Here is a tiny trained network, its code and every weight. The questions are about switching its units off for an input and a class, where a switched-off unit gives its printed mean instead of its output.

import numpy as np


def w(rows, s, z=0):
    codes = np.array(rows[::2]) - 128.0
    scale = np.full(codes.shape[1], s)
    scale[-1] = z or s
    return codes * scale


def f(y):
    return y / 2 * (1 + np.tanh(0.7978845608 * (y + 0.044715 * y**3)))


def log_softmax(a):
    a = a - a.max(-1, keepdims=True)
    return a - np.log(np.exp(a).sum(-1, keepdims=True))


def net(x, mask):
    res = np.array(x, float).reshape(1, 6) / 4 @ E
    y = f(res @ A[0][:, :-1].T + A[0][:, -1])
    res = res + np.where(mask, y, B[0][:, -1]) @ B[0][:, :-1]
    return log_softmax(res[-1] @ U[:, :-1].T + U[:, -1])


A, B = {}, {}
E = w([
[127,128,129],'x0',
[130,127,124],'x1',
[81,231,59],'x2',
[127,128,132],'x3',
[2,88,102],'x4',
[129,130,129],'x5',
],0.0094)
A[0] = w([
[71,123,122,141],'n0',
[46,114,99,163],'n1',
[65,90,119,78],'n2',
[144,76,139,79],'n3',
[72,102,110,88],'n4',
[185,225,2,112],'n5',
[104,123,176,255],'n6',
[143,58,161,113],'n7',
[148,52,131,93],'n8',
[113,116,201,114],'n9',
[117,175,93,154],'n10',
[212,60,135,115],'n11',
[135,204,68,82],'n12',
[172,76,230,117],'n13',
[74,108,133,91],'n14',
[199,182,124,155],'n15',
[231,123,70,71],'n16',
[176,154,145,168],'n17',
[94,83,97,166],'n18',
],0.012,0.01)
B[0] = w([
[123,84,161,168],'n0',
[163,86,161,210],'n1',
[121,129,195,152],'n2',
[37,211,201,139],'n3',
[118,144,242,149],'n4',
[89,111,129,243],'n5',
[193,120,8,254],'n6',
[68,152,97,180],'n7',
[2,210,136,161],'n8',
[149,201,118,145],'n9',
[59,84,112,185],'n10',
[92,110,134,206],'n11',
[56,133,144,180],'n12',
[61,129,103,222],'n13',
[150,158,184,143],'n14',
[108,50,189,219],'n15',
[118,122,174,170],'n16',
[133,52,167,197],'n17',
[182,84,157,178],'n18',
],0.0082,0.0089)
U = w([
[9,229,167,85],'0',
[121,99,111,194],'1',
[144,118,247,36],'2',
[122,123,108,220],'3',
[128,116,103,190],'4',
[130,151,123,244],'5',
[192,236,145,55],'6',
[158,242,78,2],'7',
],0.014,0.0084)

Each question gives the input, the list of numbers given to net, and the class t.
The units are the neurons (one row each of A and B). Each row of codes is followed by its name. A weight is (code - 128) times the scale printed after its matrix; where a second scale follows, it is the last column's (A, B and U).
mask holds one flag per neuron, in row order. A switched-off neuron (its flag False) gives its mean, the last column of its row in B, instead of its output. The means were averaged over made-up inputs and are rounded, as every weight is.
A unit's drop is (log p(t) with every unit on - log p(t) with that unit switched off) / (log p(t) with every unit on - log p(t) with every unit switched off).
The circuit of an input: a set's keep is (log p(t) with only the set's units on - log p(t) with every unit switched off) / (log p(t) with every unit on - log p(t) with every unit switched off). Starting from the 12 units with the biggest drops (on a tie, the unit counted first), units are removed one at a time, each time the one whose removal leaves the highest keep (on an exact tie, the one counted first), for as long as the keep stays at least 0.8.
circuit, biggest first: the units of the circuit, biggest drop first
most important unit: the unit with the biggest drop
top k neurons: the k neurons with the biggest drops, biggest first
drop when u is switched off: that unit's drop, to one decimal
input [-4,-7,7,-4,-7,7], class 0: most important unit	n12
input [-8,-4,8,-3,-5,0], class 0: top 3 neurons	[n12 n6 n5]
input [1,-3,4,0,-7,3], class 2: circuit, biggest first	[n15 n6]
input [-8,7,-8,3,8,6], class 0: top 2 neurons	[n8 n7]
input [-6,1,-5,-6,8,2], class 2: circuit, biggest first	[n4 n2]
input [-6,6,0,-3,-8,-3], class 2: circuit, biggest first	[n15 n16]
input [4,-2,8,-2,-8,-7], class 0: top 3 neurons	[n12 n5 n6]
input [-5,7,4,2,7,6], class 2: top 2 neurons	[n4 n1]
input [4,5,-6,-6,-2,1], class 0: circuit, biggest first	[n8 n13 n3]
input [8,-7,-7,8,8,0], class 2: top 3 neurons	[n18 n1 n4]
input [4,-3,8,7,-6,1], class 0: top 2 neurons	[n12 n6]
input [2,3,6,-4,7,1], class 2: top 2 neurons	[n1 n4]
input [-1,1,8,-3,-8,7], class 0: top 3 neurons	[n12 n5 n6]
input [-8,0,6,2,8,-8], class 1: circuit, biggest first	[n1]
input [-3,-6,-6,2,0,6], class 0: drop when n3 is switched off	0.2
input [-8,7,5,-6,6,-1], class 4: drop when n16 is switched off	0.1
input [4,-6,1,8,-8,-7], class 2: drop when n15 is switched off	0.4
